Where the symbols take the points:
w192: @>w263, $>w258, ~>w129, ^>w561, +>w917
w241: @>w639, $>w523, ~>w651, ^>w507, +>w42
w507: @>w754, $>w559, ~>w639, ^>w802, +>w651
w646: @>w390, $>w960, ~>w201, ^>w814, +>w424
w49: @>w662, $>w427, ~>w486, ^>w441, +>w785
w684: @>w960, $>w507, ~>w663, ^>w94, +>w398
w427: @>w659, $>w665, ~>w681, ^>w312, +>w390
w559: @>w94, $>w147, ~>w684, ^>w356, +>w695
w67: @>w922, $>w263, ~>w364, ^>w757, +>w386
w480: @>w559, $>w619, ~>w523, ^>w42, +>w416
w147: @>w802, $>w42, ~>w507, ^>w398, +>w241
w660: @>w947, $>w597, ~>w258, ^>w917, +>w570
w663: @>w98, $>w639, ~>w667, ^>w960, +>w802
w802: @>w19, $>w356, ~>w754, ^>w667, +>w639
w274: @>w398, $>w922, ~>w147, ^>w695, +>w454
w960: @>w168, $>w754, ~>w98, ^>w545, +>w667
w619: @>w147, $>w364, ~>w454, ^>w274, +>w757
w659: @>w544, $>w441, ~>w866, ^>w597, +>w62
w386: @>w480, $>w517, ~>w316, ^>w364, +>w263
w601: @>w201, $>w663, ~>w424, ^>w646, +>w94
w291: @>w917, $>w861, ~>w660, ^>w567, +>w662
w390: @>w62, $>w168, ~>w422, ^>w681, +>w665
w606: @>w386, $>w917, ~>w561, ^>w729, +>w192
w662: @>w258, $>w659, ~>w570, ^>w660, +>w861
w947: @>w701, $>w606, ~>w472, ^>w517, +>w140
w651: @>w601, $>w695, ~>w356, ^>w639, +>w559
w263: @>w416, $>w472, ~>w175, ^>w316, +>w517
w454: @>w507, $>w480, ~>w241, ^>w147, +>w922
w201: @>w422, $>w98, ~>w665, ^>w390, +>w545
w567: @>w129, $>w570, ~>w917, ^>w192, +>w660
w922: @>w651, $>w416, ~>w42, ^>w241, +>w480
w754: @>w814, $>w94, ~>w646, ^>w19, +>w601
w639: @>w646, $>w684, ~>w601, ^>w754, +>w356
w545: @>w49, $>w19, ~>w168, ^>w665, +>w98
w175: @>w274, $>w67, ~>w619, ^>w416, +>w701
w681: @>w866, $>w49, ~>w62, ^>w659, +>w422
w98: @>w785, $>w646, ~>w531, ^>w168, +>w19
w94: @>w545, $>w802, ~>w960, ^>w424, +>w663
w757: @>w241, $>w316, ~>w922, ^>w454, +>w364
w695: @>w663, $>w241, ~>w398, ^>w684, +>w147
w570: @>w140, $>w866, ~>w185, ^>w258, +>w597
w356: @>w424, $>w398, ~>w94, ^>w601, +>w684
w424: @>w665, $>w667, ~>w545, ^>w201, +>w960
w866: @>w192, $>w662, ~>w567, ^>w544, +>w291
w861: @>w185, $>w62, ~>w597, ^>w570, +>w659
w398: @>w667, $>w651, ~>w802, ^>w663, +>w507
w42: @>w356, $>w274, ~>w559, ^>w651, +>w523
w316: @>w523, $>w701, ~>w416, ^>w480, +>w175
w701: @>w454, $>w386, ~>w757, ^>w619, +>w67
w486: @>w570, $>w681, ~>w861, ^>w662, +>w312
w561: @>w316, $>w947, ~>w263, ^>w386, +>w129
w129: @>w175, $>w140, ~>w517, ^>w263, +>w947
w62: @>w567, $>w486, ~>w291, ^>w866, +>w441
w364: @>w42, $>w175, ~>w480, ^>w922, +>w316
w258: @>w472, $>w544, ~>w140, ^>w947, +>w185
w416: @>w695, $>w757, ~>w274, ^>w523, +>w619
w185: @>w729, $>w567, ~>w606, ^>w140, +>w544
w729: @>w364, $>w129, ~>w386, ^>w67, +>w561
w140: @>w67, $>w192, ~>w729, ^>w472, +>w606
w472: @>w757, $>w561, ~>w67, ^>w701, +>w729
w523: @>w684, $>w454, ~>w695, ^>w559, +>w274
w667: @>w531, $>w601, ~>w19, ^>w98, +>w754
w917: @>w517, $>w185, ~>w947, ^>w129, +>w258
w814: @>w681, $>w545, ~>w390, ^>w427, +>w201
w785: @>w861, $>w390, ~>w312, ^>w486, +>w427
w597: @>w606, $>w291, ~>w544, ^>w185, +>w866
w665: @>w441, $>w531, ~>w49, ^>w422, +>w168
w19: @>w427, $>w424, ~>w814, ^>w531, +>w646
w441: @>w660, $>w312, ~>w662, ^>w291, +>w486
w312: @>w597, $>w422, ~>w659, ^>w861, +>w681
w517: @>w619, $>w729, ~>w701, ^>w175, +>w472
w544: @>w561, $>w660, ~>w192, ^>w606, +>w567
w422: @>w291, $>w785, ~>w441, ^>w62, +>w49
w168: @>w486, $>w814, ~>w785, ^>w49, +>w531
w531: @>w312, $>w201, ~>w427, ^>w785, +>w814

The rows follow the links: the fewer symbols apart two points are, the more alike their rows tend to be.

Each row is also shifted at random along 3 hidden directions that mean nothing.

Some points, each with a row of numbers:
w390: -83	-35	-28	21	93	-87	31	-47	150	-32	45	75	84	15	33	50	-15	-174	-26	66	-1	157	-66	38	31	10	-8	64	-19	-27	32	-22	10	-89	-58	19	50	115	9	97	16	-52	73	-23	43	-29	75	-12	45	60	-14	-37	86	44	-127	-113	11	1	-87	-98	-48	48	-16	104	-36	14	-48	72	84
w42: -339	62	-112	89	-44	-7	38	7	105	-8	-72	57	-23	66	-37	-45	-89	-7	-105	103	148	93	-121	13	72	-118	24	-48	-192	25	18	-36	-3	44	41	132	36	147	-53	96	121	-67	84	-89	72	65	113	-88	-27	-44	34	53	41	49	-94	13	122	-114	95	-112	-69	47	-7	22	-35	-112	-33	-47	14
w398: -83	89	22	-22	18	56	-26	-97	-176	-49	-92	12	-138	39	-21	-56	5	35	-101	-59	-3	-75	2	-35	84	-30	43	39	-70	29	129	37	46	-56	-45	57	-6	-12	30	-70	-19	-19	-73	60	9	-24	-58	-27	-104	-56	-90	10	-73	-24	42	2	19	9	70	25	-54	41	74	-62	45	-62	12	90	0
w639: -106	101	-60	23	40	37	-38	-151	-134	-30	-73	31	-107	32	-60	-58	-44	-12	-67	-21	74	-18	-6	28	120	-28	-33	8	-163	-42	64	28	30	-92	5	91	-1	61	25	42	-2	3	-11	16	51	17	58	-79	-100	-53	-51	73	4	11	16	-6	56	-5	78	-81	-57	11	123	-73	55	-109	35	122	71
w416: 152	16	17	-27	-111	71	8	105	-31	25	-58	-55	-35	13	62	-92	14	156	-40	-18	-57	-142	39	-17	-81	-24	113	32	86	76	-17	-7	-30	125	36	-12	-74	-103	-69	-133	6	-5	-22	63	-113	-6	-108	75	-15	-45	50	34	-125	-20	51	76	-69	-47	80	159	-5	-55	-133	-33	-16	3	2	-101	-88
w356: 126	95	54	-63	23	88	-37	-129	-296	-67	-106	-1	-202	35	-38	-62	20	77	-66	-121	19	-121	38	-38	104	5	9	33	-59	-16	132	57	25	-59	-62	26	-19	-64	77	-73	-57	34	-132	67	11	-19	-72	-52	-131	-54	-112	26	-92	-21	105	20	33	33	99	26	-24	55	153	-117	100	-67	33	127	-39
w814: -405	-1	28	116	80	-55	54	-54	2	-92	20	73	-11	27	49	28	1	-136	-49	10	71	134	-41	67	28	22	-40	61	-25	-3	30	-19	-82	-89	-45	-33	1	100	20	73	-35	1	19	21	5	-92	72	25	15	106	-19	8	29	101	-166	-70	-5	12	-57	-152	-131	52	78	10	54	-40	-28	50	61
w754: -206	52	-74	93	28	5	-15	-94	70	-13	-19	4	53	-10	74	-93	-26	-73	-83	59	-44	18	7	117	3	-2	35	127	-38	7	-33	-13	-18	-91	54	49	-58	77	-100	31	-41	-37	96	77	-66	-56	48	68	7	22	61	82	-2	55	-111	-56	-116	-11	3	-25	-129	-100	-76	19	-15	-60	34	95	148
w441: -11	-56	-52	19	67	-75	-35	-41	164	51	98	-8	180	-56	-5	50	-19	-159	76	69	-74	84	15	50	-18	56	-73	13	19	-63	-79	-12	48	-89	24	-1	23	63	-35	107	-19	-24	98	-35	29	10	66	-1	63	40	37	-20	120	-5	-37	-75	-47	35	-116	-53	38	-62	-48	91	-64	56	26	60	138
w545: -173	-4	159	57	63	17	46	-19	-166	-131	-17	10	-119	4	133	-10	105	2	-58	-122	-80	-42	70	38	-54	84	44	157	153	40	68	16	-113	-38	-100	-146	-73	-73	37	-123	-128	52	-97	155	-133	-182	-114	148	-7	106	-66	-15	-141	64	-91	-40	-151	82	-36	40	-133	29	36	-61	116	7	-18	41	-34
w960: 93	43	25	25	32	43	1	-63	-67	-62	-29	-10	-36	0	95	-91	34	-3	-55	-40	-45	-47	43	86	-8	49	46	140	52	10	-1	9	-70	-50	-3	-34	-68	-17	-33	-58	-69	17	2	121	-102	-88	-49	97	-19	43	5	56	-84	49	-46	-28	-124	32	15	25	-118	-48	-23	-38	41	-29	22	77	44
w241: 146	54	-105	-40	-48	12	39	6	111	3	-76	68	-41	67	-30	-64	-84	15	-104	99	126	56	-127	-4	88	-113	56	-35	-167	7	60	-22	19	59	5	134	44	110	-36	69	141	-76	63	-71	57	90	75	-104	-34	-83	18	38	22	20	-29	14	132	-113	107	-43	-36	72	-48	33	-51	-83	-41	-29	-38
w386: 16	5	-31	-31	-72	25	-50	45	5	90	-6	-65	48	-29	-65	3	-15	84	43	8	-58	-87	37	-60	-45	-41	30	-72	1	12	-35	0	82	53	70	37	-4	-54	-40	-42	22	-3	9	-39	13	72	-45	-13	-10	-78	40	-2	-1	-91	116	47	5	-21	25	106	96	-68	-57	5	-58	22	32	-51	1
w561: -256	-16	23	-7	-21	-3	-27	18	-147	33	4	-4	-88	-2	-158	109	-15	62	71	-63	114	-6	0	-113	54	-33	-110	-194	-86	-18	26	31	54	30	1	-6	78	-21	107	36	19	45	-91	-119	135	88	41	-112	-47	-42	-61	-34	48	-61	112	75	166	5	21	-70	134	80	196	-61	48	-19	7	-39	-74
w480: 64	22	-34	22	-105	47	19	98	84	29	-60	-34	11	24	48	-88	-26	118	-54	55	-19	-65	-18	7	-61	-62	97	26	24	64	-40	-18	-22	119	63	39	-55	-32	-94	-70	54	-37	44	26	-82	17	-49	52	15	-47	73	40	-71	-5	-9	57	-44	-78	70	108	-23	-56	-159	7	-51	-19	-6	-99	-45
w662: -278	-70	81	74	30	-38	-28	39	-20	7	92	-76	105	-85	59	66	79	-27	98	-58	-147	-47	119	34	-135	106	-40	44	192	14	-107	5	-27	-46	20	-145	-64	-88	-22	-72	-130	55	-20	67	-102	-96	-59	140	73	99	26	-39	-21	-14	-30	-29	-171	101	-121	56	16	-105	-30	4	12	96	36	-12	64
w192: -149	-72	58	1	-25	-30	29	113	30	17	43	1	19	-10	-27	107	24	33	60	-17	16	30	-11	-80	-44	-1	-21	-98	54	22	2	-16	-5	70	-24	-62	44	-38	40	-10	21	8	-44	-83	45	20	-4	-10	35	28	-14	-74	16	-27	17	18	48	3	-47	2	81	49	24	27	-5	54	-43	-122	-86
w947: -210	-24	-11	-1	-19	-33	4	40	-19	38	28	15	-23	8	-123	112	-40	10	66	8	116	57	-46	-107	37	-37	-92	-180	-85	-23	7	-1	52	37	-7	9	84	19	74	69	52	11	-32	-144	140	94	63	-117	-6	-26	-31	-46	80	-35	53	44	167	-15	-2	-88	109	79	127	7	-2	1	-21	-84	-66
w684: -112	97	-134	20	20	2	-30	-141	33	-1	-71	57	-28	41	-68	-67	-89	-70	-92	72	99	61	-77	30	143	-75	-6	-8	-227	-38	61	4	80	-82	32	163	44	150	-25	119	65	-57	70	-49	98	76	118	-120	-71	-80	-15	66	73	19	-22	-16	102	-59	81	-119	-49	31	41	2	-22	-121	10	114	103
w507: -313	75	19	39	-8	26	-16	-43	-53	-41	-80	-3	-65	40	38	-58	11	10	-132	-3	-111	-72	12	-16	12	-43	124	91	8	80	128	13	65	-59	-36	52	-48	-2	-41	-98	-35	-74	-17	91	-48	-55	-89	48	-54	-28	-43	-16	-98	-36	-33	-27	-88	-1	33	100	-72	2	-68	1	-15	-37	-13	57	51
w427: -8	-39	75	-15	83	-53	19	-25	64	-46	38	18	47	4	68	48	50	-115	-25	-7	-133	59	6	-5	-19	54	41	108	108	13	70	-4	16	-85	-88	-44	4	5	26	-25	-58	-33	-12	54	-22	-89	-62	56	45	73	-46	-79	-5	4	-87	-103	-92	58	-121	36	-35	35	-48	69	-24	72	-46	64	51
w544: 148	-97	126	-38	-17	-10	35	151	-11	0	67	-52	13	-31	63	72	83	75	84	-62	-80	-39	50	-46	-129	58	12	-13	209	35	-35	-11	-68	101	-24	-141	-19	-144	29	-101	-43	45	-66	14	-79	-43	-96	95	76	62	15	-81	-52	-17	22	20	-74	49	-69	108	67	1	-46	-2	13	107	-27	-133	-119

Start here and follow the symbols in turn, left to right. Where do you end up?
Answer with the point's name.
76	-83	-53	13	-5	-51	31	80	155	42	85	16	97	-21	-29	74	-27	-34	101	60	115	128	-50	26	-19	6	-91	-104	-24	-51	-118	-33	-53	73	40	-29	56	59	10	120	75	29	60	-121	59	63	119	-39	80	39	66	3	116	46	-31	21	92	-29	-37	-111	63	12	9	42	-23	21	-10	-102	-35
$ ~ +: w544
-257	-66	3	24	-36	-64	13	116	165	64	49	-13	116	0	-35	96	-9	-16	33	66	-49	50	-34	-78	-61	-38	21	-89	45	39	-5	-26	58	43	11	15	38	8	-20	6	54	-43	38	-86	41	38	9	-3	58	10	35	-81	46	-50	-12	-14	15	-32	-69	36	77	9	-84	89	-84	70	-42	-103	-6
~ ~ @: w480
-222	31	-1	38	-82	63	-48	29	-128	46	-30	-67	-43	-34	-46	-14	-7	133	21	-44	-2	-126	68	-35	-32	-20	-8	-74	-2	32	-50	10	12	53	83	-8	-37	-79	-27	-72	-20	45	-48	1	-12	30	-41	15	-27	-46	28	32	-50	-49	96	89	-22	2	54	57	59	-72	31	-81	27	-20	52	-53	-27
^ @ $ $: w523
-243	-61	-20	67	51	-89	-42	-6	188	62	106	-40	237	-74	46	52	11	-144	57	72	-170	43	51	63	-102	62	-11	72	117	-7	-98	-24	50	-97	36	-30	-29	23	-87	34	-71	-36	106	20	-55	-49	9	92	94	77	60	-42	82	-18	-82	-92	-162	57	-156	32	19	-126	-131	111	-81	88	27	32	173
^ @ ~ $: w140
-394	-79	-28	123	-7	-80	16	92	164	26	94	-9	155	-45	15	91	-12	-67	72	59	23	113	-6	46	-90	21	-73	-60	47	-2	-147	-43	-48	23	63	-63	8	53	-40	83	3	20	81	-63	-3	-17	91	41	106	84	95	-7	87	52	-112	-24	-33	-7	-99	-80	10	-53	-51	62	-36	38	-5	-102	49
+ $ ^ ~: w192
63	35	-41	-4	-93	62	-12	61	-45	37	-50	-39	-46	-2	-21	-68	-37	140	1	-9	47	-88	12	-8	-29	-36	19	-55	-32	21	-56	1	-21	100	80	29	-29	-41	-35	-39	30	24	2	-22	-19	50	-11	-1	-24	-67	57	56	-39	-12	68	100	21	-45	98	51	21	-45	-19	-61	7	-48	29	-83	-62
$ + $ ^: w757
-186	-20	62	33	106	-52	44	-79	-84	-92	14	79	-69	27	-3	68	28	-101	-13	-33	70	106	-37	6	65	50	-60	24	-29	-38	72	11	-42	-87	-91	-39	45	51	96	54	-44	23	-52	7	58	-69	41	-28	-7	81	-82	-27	30	67	-77	-72	49	50	-62	-131	-55	105	147	-11	77	-20	-30	75	5
$ @ @ @: w606
242	57	-76	-55	-54	15	31	8	151	15	-82	39	5	69	12	-83	-53	0	-123	111	-11	16	-100	-11	65	-103	132	47	-84	44	91	-21	62	27	-10	148	11	84	-64	9	116	-114	69	-18	14	62	-3	-46	-30	-99	20	6	-6	-16	-22	-11	43	-97	87	55	-42	38	-148	73	-97	-38	-49	16	-10
+ @ ^ @ $: w201
-285	-52	-67	96	64	-90	-41	-42	139	48	111	-10	170	-67	-28	71	-28	-152	84	58	-8	111	14	64	-25	45	-116	-19	-9	-55	-126	-20	15	-88	67	-15	19	77	-27	121	-27	18	103	-52	36	3	111	-10	72	57	68	2	136	14	-64	-55	-34	30	-110	-109	23	-81	11	64	-34	39	34	21	146
^ ^ ^: w140
59	53	-32	-13	-58	6	31	62	168	9	-74	7	42	66	79	-90	-24	17	-140	95	-103	-19	-53	-20	-13	-90	184	96	15	94	93	-29	49	45	-20	98	-42	27	-109	-77	71	-116	65	41	-58	1	-73	42	0	-61	32	-21	-80	-23	-58	-23	-63	-80	41	135	-64	2	-232	81	-106	0	-56	-34	7
~ ^ $ +: w684
97	-74	-29	-20	-27	-59	46	109	132	37	66	24	68	-2	-49	92	-31	-17	86	51	102	108	-67	-34	-10	-9	-63	-134	-21	-24	-63	-30	-16	85	2	-16	78	48	30	96	88	10	30	-123	79	82	87	-62	61	15	37	-39	110	17	-7	15	129	-39	-19	-81	78	60	11	53	-38	32	-30	-121	-72
+ ^ @: w67
-131	-43	67	10	94	-64	-6	-57	2	-34	46	11	44	-16	40	73	47	-117	11	-23	-117	42	30	-8	-12	56	-15	66	100	3	56	10	35	-114	-71	-55	6	-6	31	-14	-75	-14	-15	38	-16	-85	-38	36	24	72	-59	-78	10	-14	-56	-96	-80	76	-118	-2	-8	15	6	52	1	69	-15	78	74
@ ~ ~ ^: w140
434	-77	45	-76	-5	2	-2	44	-6	27	95	-35	38	-59	8	37	37	20	127	-37	-8	-14	49	5	-55	78	-67	-29	109	-54	-98	4	-53	39	6	-104	2	-84	40	0	-30	70	-26	-8	-34	7	-5	28	50	27	19	-16	21	-3	61	22	-11	46	-55	10	83	-28	19	-13	27	67	24	-51	-66
~ ^ @ $: w472
8	49	-35	7	-83	46	37	52	39	-8	-76	20	-59	51	16	-58	-33	85	-75	35	84	-7	-62	0	24	-84	69	-17	-71	47	25	-24	-34	89	18	63	-7	29	-41	-14	91	-35	16	-18	9	32	11	-20	-27	-49	25	41	-54	20	-16	53	60	-77	102	16	-35	31	-44	-14	-15	-69	-33	-73	-74
$ ^ + ~ ^: w356
257	-22	23	-111	-69	5	-40	85	28	94	21	-74	52	-22	-32	13	15	85	43	5	-144	-111	37	-108	-59	-26	74	-42	106	42	15	4	106	67	-3	20	-4	-99	-8	-96	18	-31	-24	-15	-8	56	-110	1	0	-68	10	-82	-32	-116	141	48	-26	1	-1	191	132	-32	-115	43	-87	95	-7	-55	-46
+ + ^: w386
-53	91	-103	28	27	19	-37	-150	-18	-7	-60	34	-23	20	-28	-82	-67	-47	-66	38	52	15	-31	59	106	-43	-10	39	-166	-40	20	8	45	-97	31	115	5	101	-23	81	28	-25	58	5	41	30	71	-67	-65	-60	-7	76	41	21	-13	-20	37	-28	66	-79	-73	-7	53	-22	6	-101	32	132	111
+ @ +: w424
